Here is a tiny trained network, its code and every weight. The questions are about switching its units off for an input and a class, where a switched-off unit gives its printed mean instead of its output.

import numpy as np


def w(rows, s, z=0):
    codes = np.array(rows[::2]) - 128.0
    scale = np.full(codes.shape[1], s)
    scale[-1] = z or s
    return codes * scale


def f(y):
    return y / 2 * (1 + np.tanh(0.7978845608 * (y + 0.044715 * y**3)))


def log_softmax(a):
    a = a - a.max(-1, keepdims=True)
    return a - np.log(np.exp(a).sum(-1, keepdims=True))


def net(x, mask):
    res = np.array(x, float).reshape(1, 7) / 4 @ E
    y = f(res @ A[0][:, :-1].T + A[0][:, -1])
    res = res + np.where(mask, y, B[0][:, -1]) @ B[0][:, :-1]
    return log_softmax(res[-1] @ U[:, :-1].T + U[:, -1])


A, B = {}, {}
E = w([
[129,128,129,132,127,124,130,126],'x0',
[130,127,126,130,129,129,133,130],'x1',
[29,122,122,114,92,151,199,70],'x2',
[131,129,129,132,125,125,130,125],'x3',
[142,30,254,114,141,132,159,147],'x4',
[133,128,128,129,124,127,129,126],'x5',
[131,115,122,230,90,190,124,200],'x6',
],0.012)
A[0] = w([
[193,144,133,70,216,16,62,116,206],'N0',
[87,3,249,40,163,101,219,75,206],'N1',
[77,206,57,94,110,92,141,26,216],'N2',
[41,121,125,180,17,231,184,137,100],'N3',
[204,155,143,49,207,37,65,109,198],'N4',
[61,72,136,129,86,169,211,115,155],'N5',
[55,105,116,184,48,222,178,120,109],'N6',
[141,197,36,178,107,175,65,181,164],'N7',
[64,250,18,92,87,103,129,58,253],'N8',
[150,226,50,193,120,139,52,187,240],'N9',
[188,139,132,78,226,25,62,108,200],'N10',
[43,159,115,36,116,82,191,7,139],'N11',
[192,151,141,74,239,3,78,103,205],'N12',
[168,231,47,195,116,152,55,176,247],'N13',
[235,41,228,219,155,189,72,253,195],'N14',
],0.0052,0.0029)
B[0] = w([
[121,165,118,181,152,186,150,125,217],'N0',
[169,48,250,79,148,107,212,88,253],'N1',
[37,219,128,129,72,126,169,154,224],'N2',
[153,139,135,198,181,203,148,117,192],'N3',
[124,157,119,188,168,195,158,119,218],'N4',
[136,126,147,109,150,147,170,87,179],'N5',
[158,141,130,192,174,196,161,105,183],'N6',
[153,92,50,129,138,89,62,89,199],'N7',
[25,196,108,146,72,136,124,171,254],'N8',
[122,103,46,148,118,84,45,105,218],'N9',
[123,155,118,183,150,208,144,122,213],'N10',
[33,175,167,57,55,60,156,163,226],'N11',
[128,178,121,175,175,204,159,111,223],'N12',
[129,97,34,147,106,89,40,104,222],'N13',
[123,164,186,84,79,89,152,254,244],'N14',
],0.0069,0.0099)
U = w([
[107,167,80,188,152,205,106,56,204],'0',
[95,168,157,71,37,42,136,251,157],'1',
[200,97,175,140,208,207,175,123,133],'2',
[126,83,160,31,137,16,149,1,6],'3',
[181,53,80,137,125,15,40,116,92],'4',
],0.0075,0.0023)

Each question gives the input, the list of numbers given to net, and the class t.
The units are the neurons (one row each of A and B). Each row of codes is followed by its name. A weight is (code - 128) times the scale printed after its matrix; where a second scale follows, it is the last column's (A, B and U).
mask holds one flag per neuron, in row order. A switched-off neuron (its flag False) gives its mean, the last column of its row in B, instead of its output. The means were averaged over made-up inputs and are rounded, as every weight is.
A unit's drop is (log p(t) with every unit on - log p(t) with that unit switched off) / (log p(t) with every unit on - log p(t) with every unit switched off).
The circuit of an input: a set's keep is (log p(t) with only the set's units on - log p(t) with every unit switched off) / (log p(t) with every unit on - log p(t) with every unit switched off). Starting from the 12 units with the biggest drops (on a tie, the unit counted first), units are removed one at a time, each time the one whose removal leaves the highest keep (on an exact tie, the one counted first), for as long as the keep stays at least 0.8.
circuit, biggest first: the units of the circuit, biggest drop first
most important unit: the unit with the biggest drop
top k neurons: the k neurons with the biggest drops, biggest first
drop when u is switched off: that unit's drop, to one decimal
input [-1,1,5,0,4,5,0], class 3: circuit, biggest first : N12, N1
input [1,-7,7,6,1,-6,-2], class 3: circuit, biggest first : N1
input [0,-7,1,2,-2,-3,-4], class 1: top 3 neurons : N11, N3, N6
input [-4,0,5,7,0,-3,-1], class 1: top 2 neurons : N11, N7
input [5,5,4,-4,0,1,-6], class 1: top 4 neurons : N11, N2, N8, N7
input [-2,-7,-5,-2,-5,-2,1], class 4: circuit, biggest first : N13, N9
input [4,5,6,2,1,-2,-1], class 3: top 3 neurons : N14, N1, N5
input [-3,-5,2,-5,1,6,-4], class 3: top 2 neurons : N14, N1
input [-2,5,2,-2,4,7,5], class 2: top 2 neurons : N11, N8
input [-4,-3,2,3,-8,-6,-7], class 1: top 3 neurons : N11, N2, N8
input [-6,0,8,-6,5,-4,1], class 2: top 2 neurons : N3, N6
input [6,-7,-2,-6,2,-7,0], class 2: top 3 neurons : N11, N8, N2
input [-3,-1,0,6,-1,-4,4], class 4: drop when N0 is switched off : 0.1
input [-8,7,-8,2,5,-7,6], class 1: most important unit : N14
input [4,4,-3,-4,8,0,3], class 1: drop when N14 is switched off : 2.0
input [0,3,-3,-7,3,0,6], class 1: drop when N14 is switched off : 1.1
